Here is a tiny trained network, its code and every weight. The questions are about switching its units off for an input and a class, where a switched-off unit gives its printed mean instead of its output.

import numpy as np


def w(rows, s, z=0):
    codes = np.array(rows[::2]) - 128.0
    scale = np.full(codes.shape[1], s)
    scale[-1] = z or s
    return codes * scale


def f(y):
    return np.maximum(y, 0)


def log_softmax(a):
    a = a - a.max(-1, keepdims=True)
    return a - np.log(np.exp(a).sum(-1, keepdims=True))


def net(x, mask):
    res = np.array(x, float).reshape(1, 8) / 4 @ E
    y = f(res @ A[0][:, :-1].T + A[0][:, -1])
    res = res + np.where(mask, y, B[0][:, -1]) @ B[0][:, :-1]
    return log_softmax(res[-1] @ U[:, :-1].T + U[:, -1])


A, B = {}, {}
E = w([
[132,131,120,135,126,126,130],'x0',
[63,69,9,79,96,112,32],'x1',
[141,174,143,176,166,151,18],'x2',
[112,127,144,115,124,133,125],'x3',
[125,126,130,129,127,132,128],'x4',
[189,5,172,178,86,159,101],'x5',
[129,130,132,125,129,129,130],'x6',
[195,169,130,51,82,177,120],'x7',
],0.011)
A[0] = w([
[97,76,117,73,79,99,231,58],'n0',
[93,119,102,116,127,134,109,24],'n1',
[198,136,112,90,17,197,110,130],'n2',
[132,146,105,97,86,136,112,103],'n3',
[121,170,167,151,113,98,11,43],'n4',
[101,58,107,203,153,75,136,146],'n5',
[77,72,35,90,74,116,51,39],'n6',
[147,34,149,161,67,168,119,41],'n7',
[69,209,101,92,156,110,152,2],'n8',
[134,146,133,142,189,173,96,49],'n9',
],0.011,0.0082)
B[0] = w([
[145,149,68,230,45,215,46,216],'n0',
[137,103,116,136,117,68,219,143],'n1',
[32,216,152,111,124,75,107,241],'n2',
[59,113,158,143,145,124,146,168],'n3',
[144,134,68,191,98,192,103,185],'n4',
[31,251,139,86,141,101,109,224],'n5',
[180,119,223,186,141,135,245,252],'n6',
[195,90,100,87,170,23,52,210],'n7',
[254,49,125,122,155,7,35,187],'n8',
[136,96,105,220,56,153,130,154],'n9',
],0.0082,0.011)
U = w([
[211,75,105,85,140,33,86,83],'0',
[191,131,221,164,122,119,254,67],'1',
[135,123,51,185,56,177,99,68],'2',
[109,120,119,86,135,128,141,248],'3',
[114,123,121,92,137,125,146,232],'4',
[52,193,145,82,121,72,126,56],'5',
],0.011,0.017)

Each question gives the input, the list of numbers given to net, and the class t.
The units are the neurons (one row each of A and B). Each row of codes is followed by its name. A weight is (code - 128) times the scale printed after its matrix; where a second scale follows, it is the last column's (A, B and U).
mask holds one flag per neuron, in row order. A switched-off neuron (its flag False) gives its mean, the last column of its row in B, instead of its output. The means were averaged over made-up inputs and are rounded, as every weight is.
A unit's drop is (log p(t) with every unit on - log p(t) with that unit switched off) / (log p(t) with every unit on - log p(t) with every unit switched off).
The circuit of an input: a set's keep is (log p(t) with only the set's units on - log p(t) with every unit switched off) / (log p(t) with every unit on - log p(t) with every unit switched off). Starting from all 10 units, units are removed one at a time, each time the one whose removal leaves the highest keep (on an exact tie, the one counted first), for as long as the keep stays at least 0.8.
circuit, biggest first: the units of the circuit, biggest drop first
k most important neurons: the k neurons with the biggest drops, biggest first
drop when u is switched off: that unit's drop, to one decimal
input [5,-4,-8,3,5,-2,-4,-1], class 2: circuit, biggest first : (n0)
input [5,-6,-4,6,3,0,5,-8], class 5: 2 most important neurons : (n5, n6)
input [-5,-5,6,6,3,-4,-1,4], class 2: 4 most important neurons : (n6, n9, n4, n5)
input [8,-6,8,5,-2,7,8,-6], class 2: 2 most important neurons : (n4, n6)
input [-5,2,-5,1,1,0,3,-7], class 5: 2 most important neurons : (n5, n4)
input [8,-7,-1,5,5,-3,7,-8], class 3: 2 most important neurons : (n6, n2)
input [3,1,-7,-6,3,5,5,-2], class 2: 2 most important neurons : (n0, n8)
input [3,5,4,-8,-2,6,5,-2], class 4: 2 most important neurons : (n5, n8)
input [7,-4,3,4,7,6,4,4], class 3: 3 most important neurons : (n8, n2, n6)
input [-3,4,-6,4,-2,3,1,4], class 2: 2 most important neurons : (n0, n5)
input [-5,-7,-4,-8,-3,2,-5,-8], class 4: 2 most important neurons : (n6, n5)
input [0,5,2,7,6,8,-8,-6], class 0: 2 most important neurons : (n7, n2)
input [-4,8,1,-1,5,3,8,-8], class 1: 2 most important neurons : (n6, n2)
input [-5,-4,0,-7,-6,3,0,-4], class 4: most important neuron : (n6)
input [-1,0,-8,-2,-1,-6,-7,1], class 2: 2 most important neurons : (n0, n7)
input [1,5,-8,-4,-6,4,4,3], class 2: drop when n7 is switched off : 0.0
input [-3,5,5,3,-2,-8,3,-2], class 0: drop when n8 is switched off : 0.8
input [5,6,-5,-3,-6,4,6,8], class 5: drop when n6 is switched off : -0.1
input [-2,-3,3,-3,8,-6,0,1], class 0: drop when n5 is switched off : 0.1
input [3,4,8,8,4,-2,0,6], class 2: circuit, biggest first : (n4)
